[128 = 0]

[111 121 127 126 149 181 129 115  84 133 135 164 137 114 118 115 132 125
 124 130 128  84 125 133 131 132  75 114 132 120 120 136 128 119 116 140
 116 141 147 140 141 135 106 134 111 129 127 129] | Q544
[110  60 128 111 128 109 149 113  43 136 133 171 138 114 136 153 133 120
 124 124 117  54 139 144 130 147  39 124 132 119 131 127 127 108 117 148
  91 134 149 164 123 129 142 119 104 119 116 131] | Q842
[104  60 132 123 145  97 148 113  65 134 129 169 166 110 139 151 131 122
 117 131 118  28 142 136 131 146  39 115 124 130 122 150 131 122 118 146
  96 158 155 145 149 123 137 109 111 127 129 127] | Q842
[102 122 150 138 118 205 122 106  78 115 151 149 125 113 131 170 133 112
 100 125 131 105 165 139 126 151  65 118 137 155 110 132 129 127 123 133
 128 137 134 121 132 127 125 135 114 119 124 131] | Q544
[106 108 134 131 163 240 118  99  80 129 137 169 147  98 116  92 130 126
 115 135 123  76 148 142 140 158  90  97 125 128 111 107 121 125 117 152
 111 128 153 146 105 130 111 134 113 139 110 129] | Q544
[107 143 139 140 170 151 144 120  98 127 137 155 159  88 126 159 126 118
 121 128 124  75 120 138 134 155  11 116 126 120 110 137 129 125 121 138
  96 164 147 130 156 129 108 134 132 114 151 134] | Q842
[155 173 123 148 112 191 102 113 121 112 138 117 116 107 145 159 142 139
 100 147 132  94  88 169 133 146  62 147 135  61 115 168 131 145 117 113
 144 121 124 117 149 131  96 150 117 113 115 126] | Q225
[144 122 136 130 103 212 103  95  82 110 145 135 117 106 153 190 137 120
 110 148 132  64 118 173 130 165  21 127 131  69 108 155 137 146 118 118
 138 101 131 132 154 127 109 157  99 109  96 126] | Q225
[140 116 136 137  92 191  97  92  79 102 142 139  98 115 161 195 144 119
 118 140 137  64 135 175 124 163  38 134 143  72 110 168 131 167 114 124
 142 107 119 121 158 114 116 159  86 106  99 126] | Q225
[104  46 131 113 136 100 152 111  59 132 134 170 150 105 141 167 132 118
 120 125 124  40 142 135 116 144  35 125 125 128 123 132 124 115 118 152
  94 137 149 150 156 120 141 116 116 126 128 128] | Q842
[144 124 143 142 102 184  95 103  91 105 147 143 117 103 153 203 138 122
 114 140 121  55 115 172 126 161  16 141 136  68 107 167 131 153 114 121
 132 113 132 118 155 125  88 152 103 108 106 128] | Q225
[129 122 133 152 100 131  98 131 162 118 120  90 101 158 137 174 132 131
 124 135 121 140 178 143 123 127 215 150 121 139 152 126 132 136 133 125
 145 115 107  98 131 126 140 110 139 121  88 134] | Q694
[143 124 138 121 136 140 148 115  69 121 134 162 143 100 128 153 127 114
 119 126 128  95 116 121 126 162  23 105 137 132 109 122 129 116 112 132
 108 141 140 142 125 134 113 141 120 119 135 136] | Q842
[114 116 132 139 156 176 127 119  89 128 135 163 143 105 126 110 128 126
 125 123 126  88 134 131 132 138  80 116 129 123 105 127 128 126 117 144
 126 140 144 142 144 134 111 131 120 128 135 132] | Q544
[145  98 123 127 107 123 115 120 166 127 113  92 117 149 135 105 128 137
 115 132 129 143 106 136 126 118 191 156 126  91 143 154 138 137 131 111
 141 111 118 116 140 120 137 120 128 127 113 114] | Q694
[138 124 133 129 126 166 117 115 103 116 130 156 137 107 140 160 163 127
 115 143 143  83 119 152 133 152  52 127 126  59 117 146 131 141 118 133
 120 133 130 125 152 129 118 138 114 122 121 124] | Q225
[129 133 130 137 131 147 122 118 108 120 132 129 141  98 142 171 135 123
 108 135 128  75  94 153 127 158  29 123 133  82 128 149 130 142 128 129
 117 140 125 114 153 122 119 133 117 112 134 127] | Q225
[121 144 135 131 143 155 143 112  75 128 138 165 149  96 124 161 130 130
 118 131 128  87 100 128 118 145  23 102 132 114 108 113 120 121 124 142
 106 167 146 143 135 137 115 142 127 117 138 135] | Q842
[107 110 134 129 160 178 131 117 101 134 142 154 145 101 132 110 127 118
 117 131 125  86 126 143 134 142  71 122 131 117 121 137 139 124 125 138
 116 147 144 129 149 132 130 125 119 134 132 130] | Q544
[109  59 129 112 144 100 172 114  64 131 135 168 140 116 138 160 129 118
 123 122 123  35 143 139 122 145  42 130 128 126 122 129 131 119 117 146
  98 145 143 149 141 136 138 110 115 121 124 129] | Q842
[113 121 132 126 156 252 109 104  71 134 134 166 139 108 120  96 130 123
 120 133 128  73 138 145 145 151  98 100 123 130 108 110 125 117 102 139
 115 121 140 139 146 140 107 135 125 139 109 130] | Q544
[136 111  99 135 104 191  96  94  93 107 144 125 113 103 159 192 139 120
 110 155 129  62 113 178 125 158  28 137 135  62 121 184 134 156 119 119
 121 117 121 118 155 126 118 118 100 104 122 121] | Q225
[103 122 133 123 144 246 106  97  58 132 131 168 122 107 118 109 130 123
 127 136 131  86 150 148 143 148  93 100 125 136 108  94 127 127 110 148
 131 115 144 152 132 131 109 138 116 135 112 122] | Q544
[110 111 118 114 127 179 131 140  82 137 134 164 138 146 121 112 121 117
 125 136 134 105 132 133 126 117  70 108 133 127 112 117 130 115 123 135
 122 131 140 149 124 137 113 130 108 128 124 134] | Q544
[108 119 135 134 155 247  93 102  65 127 137 173 139 103 117 105 123 122
 123 141 131  76 136 106 137 150  81 100 122 127 103 102 124 123 107 147
 117 123 144 146 148 134 118 130 107 137 106 124] | Q544
[147 159 128 141 109 197 101  98 109 114 142 107 115 111 145 170 147 124
 106 149 132 111  93 161 131 145  65 140 135  62 113 158 135 146 120 110
 146 106 121 117 144 124 107 155 113 123 108 121] | Q225
[108 118 142 136 131 194 120 109  77 122 142 150 121 114 138 164 138 112
 129 135 131 108 167 142 129 142  66 108 133 162 106 124 134 123 128 144
 131 123 134 123 132 135 120 144 113 124 117 136] | Q544
[147 110 125 138  94 110 106 143 150 121 123  83 101 153 149 157 134 127
 129 130 133 128 128 159 117 124 192 158 123 129 143 144 130 153 124 110
 143 107 114 114 130 118 133 112 134 123 111 119] | Q694
[143 114 137 135 103 197  98  97  88 108 145 132 109 108 160 201 131 125
 105 147 131  51 118 177 124 161  25 138 134  76 108 169 133 150 122 125
 154 114 122 118 157 124 114 160 101 110  96 119] | Q225
[131 133 133 133  86 149 101 129 147 118 114 100  92 162 148 156 138 134
 139 146 132 169 155 142 128 126 223 141 115 136 142 108 131 138 129 118
 142  94 106 120 102 107 151 125 119 128  95 119] | Q694
[145 125 141 140 105 214  86 101 111 104 142 128 117 100 159 158 141 128
 103 156 134  63 110 178 122 167  34 135 135  73 102 135 139 150 122 125
 140 116 123 115 153 128 112 156 116  95  98 122] | Q225
[114 111 131 116 134 243 114  98  62 128 134 177 141 112 116  90 127 119
 132 120 134  96 146 146 138 149  92  91 135 130 105  97 126 126 109 148
 120 104 142 158 137 138 110 142 105 140 106 166] | Q544

[129  82 117 175 177 149 133 128 139  77 109 138 128 142 131 177 128 163
 109 161 113 131 172 126 146  94 139 133 137 129 145 155  91 144 149  87
 144 136 123 139 147 136 148 158 129 139 126 122] | Q721
[133  74  78 196 150 139 129 103 156  76 121  84  96  99 125  96 102 172
 116 180  53 121 199 131 143 122 140 127 140 125 131 105  80 112 163  63
 139 143 134 145 154 146 138 129 126 133 136 170] | Q238
[144  43  17 184 163 120 120 106 143  88 128  87  85  97 131 135 115 170
 116 205  97 113 212 118 173 113 150  79 140 107 109 242 124 105 183  92
 117 114 128 145 134 134 128 110 117 148 169 160] | Q238
[132  50  47 226 120 147 122  79 133 121 101 103 146 131 128 127 102 156
  93 166 191 133 196  92 214  68 161  62 119  98  62 223 127 136 174  99
 119  94 128 160 130 133 129 113 129 162 180 156] | Q238
[132  61  56 171 130 128 126  94 153 126 116 108 133 119 122  90  98 163
 111 189  89 127 194 130 127 113 123 125 161  98 136  86  98 139 157  81
 122 135 129 148 155 139 154 147 139 138 139 158] | Q721
[138  78  86 225 120 114 137  73 155 154 112 108 177 107 117  86 110 172
  95 162 125 137 197 107 181  96 125 148 132 104  60  45 120 107 171  53
 102 100 144 145 143 153 158 116 128 143 165 195] | Q238
[121  62  62 186 146 135 136 122 140  78 114 132 143 126 145 173 123 152
 119 191 100 127 203 117 161 100 141 109 147 102 138 185  97 126 182  96
 125 140 113 141 149 142 165 161 128 174 152 128] | Q721
[127  75 128 177 150 140 132 120 139  92 120 116 124 130 134 150 134 159
 118 160 101 136 162 109 142 102 165 141 142 136 128  98  94 123 141  84
 144 126 136 137 150 147 157 126 124 148 142 142] | Q721
[143  72 117 168 162 146 137 133 136  80 109 111  91 133 109 175 136 171
 114 168 100 137 166 125 133 105 146 115 147 145 146 134  90 133 158  87
 170 141 128 135 147 147 162 161 130 144 148 121] | Q721
[144  85  62 176 128 126 126  97 148 132 111  88  98 104 131  86 100 150
 109 156 122 128 172 113 140 103 136  94 138 128 105 167 121 133 153  88
 128 105 132 152 133 133 136 121 126 136 157 144] | Q238
[126  77  84 171 170 137 137 124 147  84 125 130 125 121 128 145 114 169
 115 183  70 126 186 120 142 109 129 128 147 115 144 137  79 131 157  84
 139 145 128 135 149 139 164 154 121 139 144 139] | Q721
[142  50  45 173 151 134 118 118 142  91 133 111 110 129 130 137 117 152
 111 197 117 130 200 118 163 100 144  81 143 106 123 213 114 129 172 103
 132 132 124 145 136 136 144 130 140 135 172 151] | Q238
[132  87 107 143 178 141 129 125 116  96 120 127 107 130 131 172 132 149
 116 160 108 128 160 130 148 116 140 124 144 122 150 170  95 119 144 111
 126 138 128 149 129 134 144 146 129 136 145 127] | Q721
[133  95  98 156 137 125 136 107 137 147 120 111 127 112 127 108 122 165
 110 175 114 128 155 112 132 104 122 147 144 143 111  39 111 145 148  90
 145 115 132 131 132 133 147 151 124 151 138 133] | Q238
[133  80  32 160 152 136 133 101 159 110 119 119 140 127 118 115  89 145
 115 198  98 115 197 124 129 102 124 118 151  93 149 145  97 136 163  93
 129 151 120 152 144 133 150 157 150 134 104 144] | Q721
[147  83  79 219 120 120 113  84 166 111 107  88 132 104 123  89  95 151
 107 157 106 135 183 115 177 102 137 111 140 114 108  99 121 113 161  59
 139 124 135 168 147 136 149 116 128 149 151 173] | Q369
[146 111 106 208  94 148 124  82 136 150  99 100 141 110 125  96  96 138
 101 122 148 134 149 107 163  78 135  99 119 118  92  82 120 131 151  74
 129  94 132 151 144 128 133 120 130 146 153 158] | Q238
[142 106  77 202 123 102 129  70 143 137 118 118 194 109 117  66 101 138
 115 177 108 144 187 124 189 121 125 157 128  81  58  69 137  97 157  76
  91 111 140 153 140 141 127  88 128 138 143 197] | Q238
[136  91  73 125 148 116 120  94 134 155 127  91  98 114 127  93 118 150
 107 161 118 119 154 107 125 114 125 130 146 119 105  54 124 128 152  95
 137 105 133 137 120 124 137 151 114 145 134 133] | Q369
